Here is a tiny trained network, its code and every weight. The questions are about switching its units off for an input and a target symbol, where a switched-off unit gives its printed mean instead of its output.

import numpy as np


def w(rows, s, z=0):
    codes = np.array(rows[::2]) - 128.0
    scale = np.full(codes.shape[1], s)
    scale[-1] = z or s
    return codes * scale


def f(y):
    return np.maximum(y, 0)


def softmax(a):
    e = np.exp(a - a.max(-1, keepdims=True))
    return e / e.sum(-1, keepdims=True)


def log_softmax(a):
    a = a - a.max(-1, keepdims=True)
    return a - np.log(np.exp(a).sum(-1, keepdims=True))


def net(x, mask):
    ids = ['ΘΞαβμστω'.index(c) for c in x.split()]
    T = len(ids)
    res = E[ids] + P[:T]
    r = res
    for j in range(3):
        rows = slice(3 * j, 3 * j + 3)
        q, k, v = (r @ M[0][rows].T for M in (Q, K, V))
        z = softmax(np.where(np.tri(T) > 0, q @ k.T / 3**0.5, -1e9)) @ v
        o = O[0][rows]
        res = res + np.where(mask[j], z, o[:, -1]) @ o[:, :-1]
    y = f(res @ A[0][:, :-1].T + A[0][:, -1])
    res = res + np.where(mask[3:27], y, B[0][:, -1]) @ B[0][:, :-1]
    return log_softmax(res[-1] @ U[:, :-1].T + U[:, -1])


Q, K, V, O, A, B = {}, {}, {}, {}, {}, {}
E = w([
[160,248,198],'Θ',
[126,77,178],'Ξ',
[55,126,132],'α',
[62,153,59],'β',
[179,178,251],'μ',
[52,110,127],'σ',
[82,120,148],'τ',
[64,217,164],'ω',
],0.011)
P = w([
[2,75,161],'0',
[70,100,138],'1',
[104,109,135],'2',
[121,115,133],'3',
[131,122,129],'4',
[141,116,125],'5',
[146,123,125],'6',
[150,124,125],'7',
[155,125,122],'8',
[168,123,123],'9',
[168,123,123],'10',
[174,123,117],'11',
[174,127,128],'12',
[161,132,128],'13',
],0.007)
Q[0] = w([
[118,195,164],'h1',
[93,89,151],'h1',
[66,184,223],'h1',
[151,144,67],'h2',
[205,231,5],'h2',
[47,174,138],'h2',
[186,132,130],'h3',
[129,121,148],'h3',
[131,160,41],'h3',
],0.019)
K[0] = w([
[204,113,127],'h1',
[101,136,89],'h1',
[229,109,68],'h1',
[81,134,105],'h2',
[5,243,114],'h2',
[166,167,35],'h2',
[175,125,145],'h3',
[123,112,151],'h3',
[159,181,51],'h3',
],0.018)
V[0] = w([
[199,223,97],'h1',
[195,101,249],'h1',
[79,119,75],'h1',
[130,1,114],'h2',
[159,74,243],'h2',
[134,142,163],'h2',
[32,141,121],'h3',
[202,181,139],'h3',
[143,15,125],'h3',
],0.0086)
O[0] = w([
[82,249,238,60],'h1',
[75,48,240,173],'h1',
[165,133,47,121],'h1',
[202,21,163,87],'h2',
[1,27,206,176],'h2',
[69,129,142,153],'h2',
[231,85,107,253],'h3',
[26,94,102,52],'h3',
[142,233,201,76],'h3',
],0.0067,0.0047)
A[0] = w([
[65,117,160,58],'n1',
[116,53,95,9],'n2',
[90,119,19,140],'n3',
[157,216,149,40],'n4',
[121,153,42,86],'n5',
[254,165,179,136],'n6',
[122,176,223,55],'n7',
[120,104,94,255],'n8',
[63,140,121,78],'n9',
[60,128,104,84],'n10',
[181,23,93,186],'n11',
[146,72,52,101],'n12',
[145,141,78,4],'n13',
[136,92,108,157],'n14',
[121,229,85,177],'n15',
[164,61,145,57],'n16',
[147,197,146,46],'n17',
[123,89,108,69],'n18',
[132,76,68,46],'n19',
[16,41,37,76],'n20',
[139,89,122,98],'n21',
[67,215,145,107],'n22',
[146,75,59,44],'n23',
[179,118,103,86],'n24',
],0.0082,0.004)
B[0] = w([
[194,186,113,159],'n1',
[68,235,75,155],'n2',
[245,43,162,181],'n3',
[230,49,87,145],'n4',
[160,6,73,160],'n5',
[133,156,70,157],'n6',
[171,190,31,181],'n7',
[22,106,167,222],'n8',
[208,120,143,140],'n9',
[191,125,113,138],'n10',
[107,55,133,253],'n11',
[148,193,92,180],'n12',
[47,72,135,134],'n13',
[125,99,123,175],'n14',
[16,41,137,196],'n15',
[73,185,67,175],'n16',
[187,48,88,139],'n17',
[96,166,116,143],'n18',
[80,208,117,152],'n19',
[189,227,48,184],'n20',
[95,139,127,154],'n21',
[159,38,205,179],'n22',
[86,228,121,158],'n23',
[138,197,169,144],'n24',
],0.016,0.0057)
U = w([
[202,159,2,139],'Θ',
[165,56,147,211],'Ξ',
[236,55,69,2],'α',
[214,187,105,162],'β',
[86,167,143,31],'μ',
[68,146,167,164],'σ',
[211,61,163,155],'τ',
[208,219,105,32],'ω',
],0.0056,0.0057)

Each question gives the input, a string of symbols that net reads in full, and the target symbol t.
The units are the heads (3 rows each of Q, K, V and O) and the neurons (one row each of A and B). Each row of codes is followed by its name. A weight is (code - 128) times the scale printed after its matrix; where a second scale follows, it is the last column's (O, A, B and U).
mask holds one flag per unit, heads first, then neurons. A switched-off unit (its flag False) gives its mean, the last column of its rows in O or B, instead of its output. The means were averaged over made-up inputs and are rounded, as every weight is.
A unit's drop is (log p(t) with every unit on - log p(t) with that unit switched off) / (log p(t) with every unit on - log p(t) with every unit switched off).
The circuit of an input: a set's keep is (log p(t) with only the set's units on - log p(t) with every unit switched off) / (log p(t) with every unit on - log p(t) with every unit switched off). Starting from the 12 units with the biggest drops (on a tie, the unit counted first), units are removed one at a time, each time the one whose removal leaves the highest keep (on an exact tie, the one counted first), for as long as the keep stays at least 0.8.
units of the circuit, in order: the units of the circuit, biggest drop first
k most important neurons: the k neurons with the biggest drops, biggest first
which heads matter: for each layer, one digit per head in row order, 1 if its drop is at least 0.15 and else 0, layers parted by /
drop when u is switched off: that unit's drop, to one decimal
input β β Θ, target α: which heads matter : 110
input ω ω ω ω β, target α: units of the circuit, in order : [n3, n5, h1]
input τ Ξ ω β Θ τ ω ω Θ ω, target τ: which heads matter : 110
input ω Ξ ω Ξ Θ ω τ μ ω ω β, target α: which heads matter : 111
input ω ω α, target Θ: units of the circuit, in order : [h1, n20]
input μ ω Ξ σ, target Θ: which heads matter : 110
input Ξ Ξ σ Ξ β ω ω Θ, target α: 3 most important neurons : [n4, n22, n17]
input τ ω σ ω μ, target β: 2 most important neurons : [n7, n1]
input Ξ ω ω σ ω α μ, target β: which heads matter : 110
input Θ μ ω Ξ ω σ, target Θ: which heads matter : 011
input Ξ β τ ω Ξ τ μ, target Θ: 3 most important neurons : [n7, n6, n8]
input ω ω β ω ω, target α: most important neuron : [n5]
input Ξ ω τ σ β ω, target α: 2 most important neurons : [n4, n5]
input Ξ ω α, target Θ: drop when n17 is switched off : 0.0
input ω σ τ α τ ω ω Θ τ τ Ξ Ξ, target σ: drop when n3 is switched off : 0.2
input Ξ α α ω Θ Θ ω ω ω, target τ: drop when n22 is switched off : 0.9
